Below are the code and all the weights of a small trained network. Each question names an input and a target symbol and asks about switching units off, where a switched-off unit gives its printed mean instead of its output.

import numpy as np


def w(rows, s, z=0):
    codes = np.array(rows[::2]) - 128.0
    scale = np.full(codes.shape[1], s)
    scale[-1] = z or s
    return codes * scale


def f(y):
    return y / 2 * (1 + np.tanh(0.7978845608 * (y + 0.044715 * y**3)))


def softmax(a):
    e = np.exp(a - a.max(-1, keepdims=True))
    return e / e.sum(-1, keepdims=True)


def log_softmax(a):
    a = a - a.max(-1, keepdims=True)
    return a - np.log(np.exp(a).sum(-1, keepdims=True))


def net(x, mask):
    ids = ['αβγδεζηθμξπστφψω'.index(c) for c in x.split()]
    T = len(ids)
    res = E[ids] + P[:T]
    u = 0
    for l in range(3):
        q, k, v = (res @ M[l].T for M in (Q, K, V))
        z = softmax(np.where(np.tri(T) > 0, q @ k.T / 3**0.5, -1e9)) @ v
        res = res + np.where(mask[u], z, O[l][:, -1]) @ O[l][:, :-1]
        u += 1
        y = f(res @ A[l][:, :-1].T + A[l][:, -1])
        res = res + np.where(mask[u : u + 4], y, B[l][:, -1]) @ B[l][:, :-1]
        u += 4
    return log_softmax(res[-1] @ U[:, :-1].T + U[:, -1])


Q, K, V, O, A, B = {}, {}, {}, {}, {}, {}
E = w([
[127,127,113],'α',
[112,121,78],'β',
[149,185,110],'γ',
[122,137,143],'δ',
[113,116,135],'ε',
[171,233,55],'ζ',
[131,144,134],'η',
[31,1,184],'θ',
[120,136,168],'μ',
[114,122,132],'ξ',
[126,119,141],'π',
[118,108,135],'σ',
[140,34,17],'τ',
[127,131,137],'φ',
[132,161,118],'ψ',
[95,64,134],'ω',
],0.0058)
P = w([
[124,192,120],'0',
[79,20,215],'1',
[254,110,158],'2',
[124,64,82],'3',
[152,125,19],'4',
[77,172,42],'5',
],0.0042)
Q[0] = w([
[180,128,252],'L0H1',
[50,27,171],'L0H1',
[146,115,229],'L0H1',
],0.0045)
K[0] = w([
[190,223,253],'L0H1',
[228,236,24],'L0H1',
[177,197,175],'L0H1',
],0.0039)
V[0] = w([
[95,46,4],'L0H1',
[170,230,210],'L0H1',
[208,250,66],'L0H1',
],0.0044)
O[0] = w([
[118,56,10,172],'L0H1',
[125,190,244,59],'L0H1',
[152,3,221,3],'L0H1',
],0.004,0.0015)
A[0] = w([
[116,140,215,3],'L0N1',
[196,232,1,117],'L0N2',
[89,19,203,170],'L0N3',
[240,218,213,124],'L0N4',
],0.0045,0.0023)
B[0] = w([
[155,186,243,1],'L0N1',
[254,154,62,170],'L0N2',
[171,14,252,252],'L0N3',
[131,240,170,67],'L0N4',
],0.0043,0.00098)
Q[1] = w([
[164,174,79],'L1H1',
[115,149,144],'L1H1',
[86,86,3],'L1H1',
],0.0037)
K[1] = w([
[111,85,191],'L1H1',
[117,119,111],'L1H1',
[3,69,227],'L1H1',
],0.0038)
V[1] = w([
[87,37,89],'L1H1',
[55,1,101],'L1H1',
[102,22,226],'L1H1',
],0.0041)
O[1] = w([
[126,114,5,212],'L1H1',
[81,160,28,251],'L1H1',
[154,254,18,218],'L1H1',
],0.004,0.0017)
A[1] = w([
[31,25,208,253],'L1N1',
[108,51,203,108],'L1N2',
[166,83,254,125],'L1N3',
[208,142,31,160],'L1N4',
],0.0046,0.0039)
B[1] = w([
[150,3,112,251],'L1N1',
[171,43,229,121],'L1N2',
[251,103,230,113],'L1N3',
[150,163,43,188],'L1N4',
],0.0046,0.0033)
Q[2] = w([
[35,12,2],'L2H1',
[224,200,200],'L2H1',
[214,165,224],'L2H1',
],0.0033)
K[2] = w([
[40,146,38],'L2H1',
[164,113,253],'L2H1',
[173,146,211],'L2H1',
],0.0045)
V[2] = w([
[218,236,43],'L2H1',
[43,43,216],'L2H1',
[255,197,64],'L2H1',
],0.0052)
O[2] = w([
[255,7,214,7],'L2H1',
[34,232,82,198],'L2H1',
[224,7,192,29],'L2H1',
],0.0054,0.0012)
A[2] = w([
[246,17,190,254],'L2N1',
[252,33,136,212],'L2N2',
[52,197,52,141],'L2N3',
[41,250,76,206],'L2N4',
],0.0047,0.0044)
B[2] = w([
[228,21,254,196],'L2N1',
[246,24,180,186],'L2N2',
[49,239,39,209],'L2N3',
[15,236,58,252],'L2N4',
],0.0047,0.0036)
U = w([
[112,155,141,62],'α',
[117,145,155,113],'β',
[130,111,138,196],'γ',
[118,149,159,151],'δ',
[110,140,142,73],'ε',
[109,141,156,88],'ζ',
[148,98,184,182],'η',
[101,160,148,72],'θ',
[130,119,161,145],'μ',
[82,134,87,227],'ξ',
[13,255,16,84],'π',
[124,149,148,2],'σ',
[190,32,43,169],'τ',
[106,149,156,110],'φ',
[127,141,124,91],'ψ',
[213,42,228,152],'ω',
],0.0053,0.0047)

Each question gives the input, a string of symbols that net reads in full, and the target symbol t.
The units are the heads (3 rows each of Q, K, V and O) and the neurons (one row each of A and B). Each row of codes is followed by its name. A weight is (code - 128) times the scale printed after its matrix; where a second scale follows, it is the last column's (O, A, B and U).
mask holds one flag per unit, layer by layer, with each layer's heads first. A switched-off unit (its flag False) gives its mean, the last column of its rows in O or B, instead of its output. The means were averaged over made-up inputs and are rounded, as every weight is.
A unit's drop is (log p(t) with every unit on - log p(t) with that unit switched off) / (log p(t) with every unit on - log p(t) with every unit switched off).
most important unit: the unit with the biggest drop
top k neurons: the k neurons with the biggest drops, biggest first
k most important neurons of layer l: the k neurons of layer l with the biggest drops, biggest first
drop when u is switched off: that unit's drop, to one decimal
input β θ ψ ζ ω, target ω: most important unit	L2H1
input γ θ ψ, target π: 2 most important neurons of layer 1	(L1N1; L1N2)
input ω θ γ, target π: top 2 neurons	(L0N3; L1N1)
input θ α α ζ θ, target ω: 2 most important neurons of layer 0	(L0N3; L0N2)
input π θ θ ζ, target π: top 2 neurons	(L1N1; L2N4)
input β θ π, target π: top 2 neurons	(L0N3; L1N1)
input θ ω α θ η, target π: 2 most important neurons of layer 1	(L1N1; L1N3)
input ε ζ θ, target ω: 2 most important neurons of layer 1	(L1N3; L1N1)
input θ θ ω ζ ζ ψ, target ω: 2 most important neurons of layer 0	(L0N2; L0N3)
input ω γ ε ω θ δ, target π: 2 most important neurons of layer 0	(L0N3; L0N2)
input β σ α ζ τ, target ω: 2 most important neurons of layer 2	(L2N1; L2N2)
input ω θ β, target π: drop when L1H1 is switched off	-0.1
input ω ζ φ, target ω: drop when L0N1 is switched off	0.0
input θ θ ζ ω β τ, target τ: drop when L0N3 is switched off	0.1
input α ζ ζ, target ω: drop when L2N1 is switched off	0.2
input θ θ ζ ζ ψ, target ω: most important neuron of layer 1	(L1N4)
input θ θ ζ δ ζ ω, target ω: 2 most important neurons of layer 0	(L0N2; L0N3)
